Below are the code and all the weights of a small trained network. Each question names an input and a target symbol and asks about switching units off, where a switched-off unit gives its printed mean instead of its output.

import numpy as np


def w(rows, s, z=0):
    codes = np.array(rows[::2]) - 128.0
    scale = np.full(codes.shape[1], s)
    scale[-1] = z or s
    return codes * scale


def softmax(a):
    e = np.exp(a - a.max(-1, keepdims=True))
    return e / e.sum(-1, keepdims=True)


def log_softmax(a):
    a = a - a.max(-1, keepdims=True)
    return a - np.log(np.exp(a).sum(-1, keepdims=True))


def net(x, mask):
    ids = ['ΓΘΛΞαβδεζμτψ'.index(c) for c in x.split()]
    T = len(ids)
    res = E[ids] + P[:T]
    u = 0
    for l in range(3):
        r = res
        for j in range(3):
            rows = slice(2 * j, 2 * j + 2)
            q, k, v = (r @ M[l][rows].T for M in (Q, K, V))
            z = softmax(np.where(np.tri(T) > 0, q @ k.T / 2**0.5, -1e9)) @ v
            o = O[l][rows]
            res = res + np.where(mask[u + j], z, o[:, -1]) @ o[:, :-1]
        u += 3
    return log_softmax(res[-1] @ U[:, :-1].T + U[:, -1])


Q, K, V, O = {}, {}, {}, {}
E = w([
[129,93,71,102,136,108,103,134,79],'Γ',
[126,94,101,95,158,90,93,107,97],'Θ',
[186,123,23,121,168,64,116,88,84],'Λ',
[181,100,129,120,216,62,141,88,93],'Ξ',
[140,95,64,176,181,174,120,129,113],'α',
[51,102,147,127,125,22,87,35,90],'β',
[151,106,135,163,153,48,42,158,197],'δ',
[36,201,61,93,62,25,175,198,185],'ε',
[45,170,69,154,93,188,12,110,139],'ζ',
[197,210,152,95,207,191,49,213,133],'μ',
[81,160,213,201,146,118,167,150,136],'τ',
[199,59,205,9,100,83,2,165,55],'ψ',
],0.009)
P = w([
[55,42,69,166,172,105,109,222,3],'0',
[78,107,56,188,196,91,83,159,40],'1',
[49,125,73,167,202,109,62,133,71],'2',
[59,135,90,157,193,94,75,120,92],'3',
[65,146,99,152,188,93,85,120,106],'4',
[75,152,102,141,175,86,94,116,124],'5',
[94,161,110,144,160,78,101,114,138],'6',
[99,169,110,132,150,79,105,116,143],'7',
[109,175,120,128,131,75,115,116,151],'8',
[124,178,128,130,119,74,123,119,158],'9',
[136,182,147,117,109,75,130,114,171],'10',
[149,189,162,101,103,74,140,115,183],'11',
[147,181,161,115,77,66,144,110,188],'12',
[173,198,162,104,84,52,129,115,189],'13',
],0.0068)
Q[0] = w([
[142,99,64,231,187,149,222,133,35],'0.h0',
[79,202,114,196,90,117,146,64,254],'0.h0',
[110,53,93,208,149,74,86,142,113],'0.h1',
[152,61,82,55,161,153,76,149,80],'0.h1',
[215,5,168,166,187,245,176,77,31],'0.h2',
[88,76,65,133,222,58,19,170,41],'0.h2',
],0.0051)
K[0] = w([
[164,90,168,254,211,181,105,103,114],'0.h0',
[46,198,39,123,127,91,194,180,135],'0.h0',
[88,111,80,83,81,204,113,139,108],'0.h1',
[98,100,111,123,161,105,57,159,103],'0.h1',
[125,26,202,180,136,148,142,192,112],'0.h2',
[111,203,183,87,54,30,178,202,197],'0.h2',
],0.0066)
V[0] = w([
[85,244,86,102,103,14,137,98,233],'0.h0',
[165,77,145,104,139,105,85,49,87],'0.h0',
[197,153,110,75,66,201,146,66,193],'0.h1',
[218,73,209,81,63,173,242,32,254],'0.h1',
[128,69,184,161,135,133,71,153,128],'0.h2',
[46,224,56,116,86,46,72,168,181],'0.h2',
],0.0065)
O[0] = w([
[168,228,101,101,92,69,75,39,214,155],'0.h0',
[143,84,185,16,102,75,152,151,67,132],'0.h0',
[182,159,97,111,54,237,162,126,140,63],'0.h1',
[211,215,171,182,42,183,122,161,79,4],'0.h1',
[135,2,145,140,128,170,69,94,106,126],'0.h2',
[65,167,142,100,138,78,109,113,228,195],'0.h2',
],0.006,0.014)
Q[1] = w([
[105,184,55,82,165,16,81,29,207],'1.h0',
[216,164,80,136,49,229,190,211,49],'1.h0',
[132,122,114,201,71,196,204,116,89],'1.h1',
[195,65,162,165,133,174,115,183,27],'1.h1',
[151,80,103,119,214,36,56,1,178],'1.h2',
[65,142,108,56,103,94,38,74,173],'1.h2',
],0.0069)
K[1] = w([
[160,169,149,154,94,186,152,65,116],'1.h0',
[121,74,98,122,179,73,81,139,106],'1.h0',
[113,106,95,189,159,148,138,81,121],'1.h1',
[179,100,132,158,140,164,81,52,93],'1.h1',
[146,161,197,161,2,139,102,113,166],'1.h2',
[190,157,188,150,131,185,132,162,131],'1.h2',
],0.0078)
V[1] = w([
[139,59,216,152,224,90,172,92,93],'1.h0',
[154,53,46,64,100,162,10,18,91],'1.h0',
[126,60,154,160,212,135,97,90,87],'1.h1',
[159,153,156,14,89,112,131,219,171],'1.h1',
[174,111,95,110,153,169,9,253,181],'1.h2',
[113,89,19,132,96,163,170,122,79],'1.h2',
],0.0061)
O[1] = w([
[172,98,139,190,119,61,64,137,41,212],'1.h0',
[194,44,131,65,42,114,139,90,219,164],'1.h0',
[144,124,6,151,111,153,125,26,136,190],'1.h1',
[101,103,236,98,211,133,163,156,97,127],'1.h1',
[118,2,190,171,200,96,159,145,222,150],'1.h2',
[105,125,70,75,101,159,202,201,151,3],'1.h2',
],0.007,0.0063)
Q[2] = w([
[199,150,55,188,18,254,182,148,5],'2.h0',
[41,196,138,78,213,49,56,38,125],'2.h0',
[113,169,141,141,104,200,189,234,76],'2.h1',
[159,114,180,169,168,91,139,118,43],'2.h1',
[223,160,105,159,6,200,221,144,99],'2.h2',
[177,82,130,98,149,82,77,20,131],'2.h2',
],0.0062)
K[2] = w([
[215,2,121,150,151,142,188,93,46],'2.h0',
[90,225,160,128,165,42,80,176,212],'2.h0',
[93,40,87,135,157,36,128,116,99],'2.h1',
[18,184,99,182,63,45,203,130,141],'2.h1',
[119,118,21,191,181,134,120,32,142],'2.h2',
[114,241,171,111,99,83,134,157,159],'2.h2',
],0.0057)
V[2] = w([
[197,167,212,245,95,139,54,55,211],'2.h0',
[84,54,201,157,118,52,146,254,92],'2.h0',
[27,115,116,179,48,163,127,90,174],'2.h1',
[15,115,60,230,110,160,93,76,153],'2.h1',
[32,154,95,161,47,89,162,42,165],'2.h2',
[142,191,20,236,216,216,171,145,215],'2.h2',
],0.0057)
O[2] = w([
[147,97,93,254,132,220,148,39,159,87],'2.h0',
[132,76,220,163,54,32,24,199,119,148],'2.h0',
[111,110,144,166,55,227,101,157,172,158],'2.h1',
[101,138,118,166,76,207,160,204,147,252],'2.h1',
[184,205,130,81,17,182,75,155,179,220],'2.h2',
[165,143,88,134,247,115,52,157,226,78],'2.h2',
],0.0074,0.013)
U = w([
[75,129,198,101,106,130,103,210,130,134],'Γ',
[158,122,179,87,105,134,57,135,113,202],'Θ',
[175,164,81,65,108,36,165,112,151,137],'Λ',
[218,160,98,110,115,58,133,106,113,189],'Ξ',
[167,125,81,135,121,129,163,173,135,223],'α',
[184,184,96,90,37,140,72,67,72,2],'β',
[226,87,152,222,52,104,80,80,179,25],'δ',
[80,195,103,76,189,155,117,117,130,139],'ε',
[156,92,122,100,70,181,185,152,227,115],'ζ',
[71,65,107,122,254,102,131,65,179,42],'μ',
[96,217,97,218,162,180,36,115,54,175],'τ',
[24,71,172,146,116,137,207,109,108,115],'ψ',
],0.0064,0.0041)

Each question gives the input, a string of symbols that net reads in full, and the target symbol t.
The units are the heads (2 rows each of Q, K, V and O). Each row of codes is followed by its name. A weight is (code - 128) times the scale printed after its matrix; where a second scale follows, it is the last column's (O and U).
mask holds one flag per head, layer by layer. A switched-off head (its flag False) gives its mean, the last column of its rows in O, instead of its output. The means were averaged over made-up inputs and are rounded, as every weight is.
A unit's drop is (log p(t) with every unit on - log p(t) with that unit switched off) / (log p(t) with every unit on - log p(t) with every unit switched off).
The circuit of an input: a set's keep is (log p(t) with only the set's units on - log p(t) with every unit switched off) / (log p(t) with every unit on - log p(t) with every unit switched off). Starting from all 9 units, units are removed one at a time, each time the one whose removal leaves the highest keep (on an exact tie, the one counted first), for as long as the keep stays at least 0.8.
circuit, biggest first: the units of the circuit, biggest drop first
unit that matters most: the unit with the biggest drop
which heads matter: for each layer, one digit per head in row order, 1 if its drop is at least 0.15 and else 0, layers parted by /
input β Λ Λ β ζ Λ Γ, target ζ: which heads matter : 000 / 110 / 110
input τ Λ Λ Ξ ε δ ε, target ε: circuit, biggest first : (0.h0; 1.h0; 2.h0)
input Λ α ε Λ ζ, target Γ: unit that matters most : 1.h1
input ε τ α μ ε ψ β β Λ Λ τ β, target τ: which heads matter : 110 / 101 / 000
input Λ τ δ ε Θ, target Γ: circuit, biggest first : (1.h1; 0.h2; 2.h0)
input Γ Θ α ε ε, target ε: circuit, biggest first : (0.h0; 1.h0; 0.h2)
input Λ Γ ψ Θ β, target ψ: which heads matter : 100 / 000 / 001
input ε ε δ β β δ α ψ ζ, target ψ: which heads matter : 110 / 000 / 001
input β Γ δ ε β Λ, target Γ: circuit, biggest first : (1.h1; 2.h0)
input Λ ε μ Ξ Γ ζ, target Γ: circuit, biggest first : (2.h0; 1.h1; 0.h2)
input α Γ ψ Λ α Θ δ ζ Θ, target ζ: circuit, biggest first : (1.h1; 1.h0; 2.h1; 2.h0)
input ε Λ Γ, target Γ: which heads matter : 001 / 010 / 100
input ζ Λ Ξ β τ ζ, target τ: which heads matter : 000 / 110 / 100
input ζ β Λ β δ, target δ: circuit, biggest first : (1.h0; 2.h0; 0.h1)
input τ β ε Ξ, target Γ: circuit, biggest first : (0.h2; 2.h0; 1.h1)
input ψ ε Ξ Λ ε Ξ δ μ Ξ δ μ β, target μ: circuit, biggest first : (0.h0; 2.h2; 2.h1; 2.h0)
input μ τ μ, target τ: circuit, biggest first : (1.h0; 0.h0)
input β Λ ε ψ Θ α β Λ μ Γ ε μ, target μ: unit that matters most : 0.h0
input Λ μ δ ε δ Ξ β δ Ξ Λ, target Θ: circuit, biggest first : (1.h1; 0.h2; 2.h0; 1.h2)
input ψ μ Λ, target ψ: circuit, biggest first : (2.h2)
input β δ Γ Λ ε τ ζ ε δ τ, target τ: which heads matter : 110 / 101 / 100
input Λ τ Γ, target τ: which heads matter : 000 / 110 / 000
input Θ Λ Λ Θ δ, target δ: circuit, biggest first : (1.h0; 2.h0)
input Ξ Γ β τ Λ Λ τ, target τ: which heads matter : 000 / 110 / 000
input Ξ δ Γ ψ ψ τ β, target ψ: which heads matter : 100 / 100 / 001
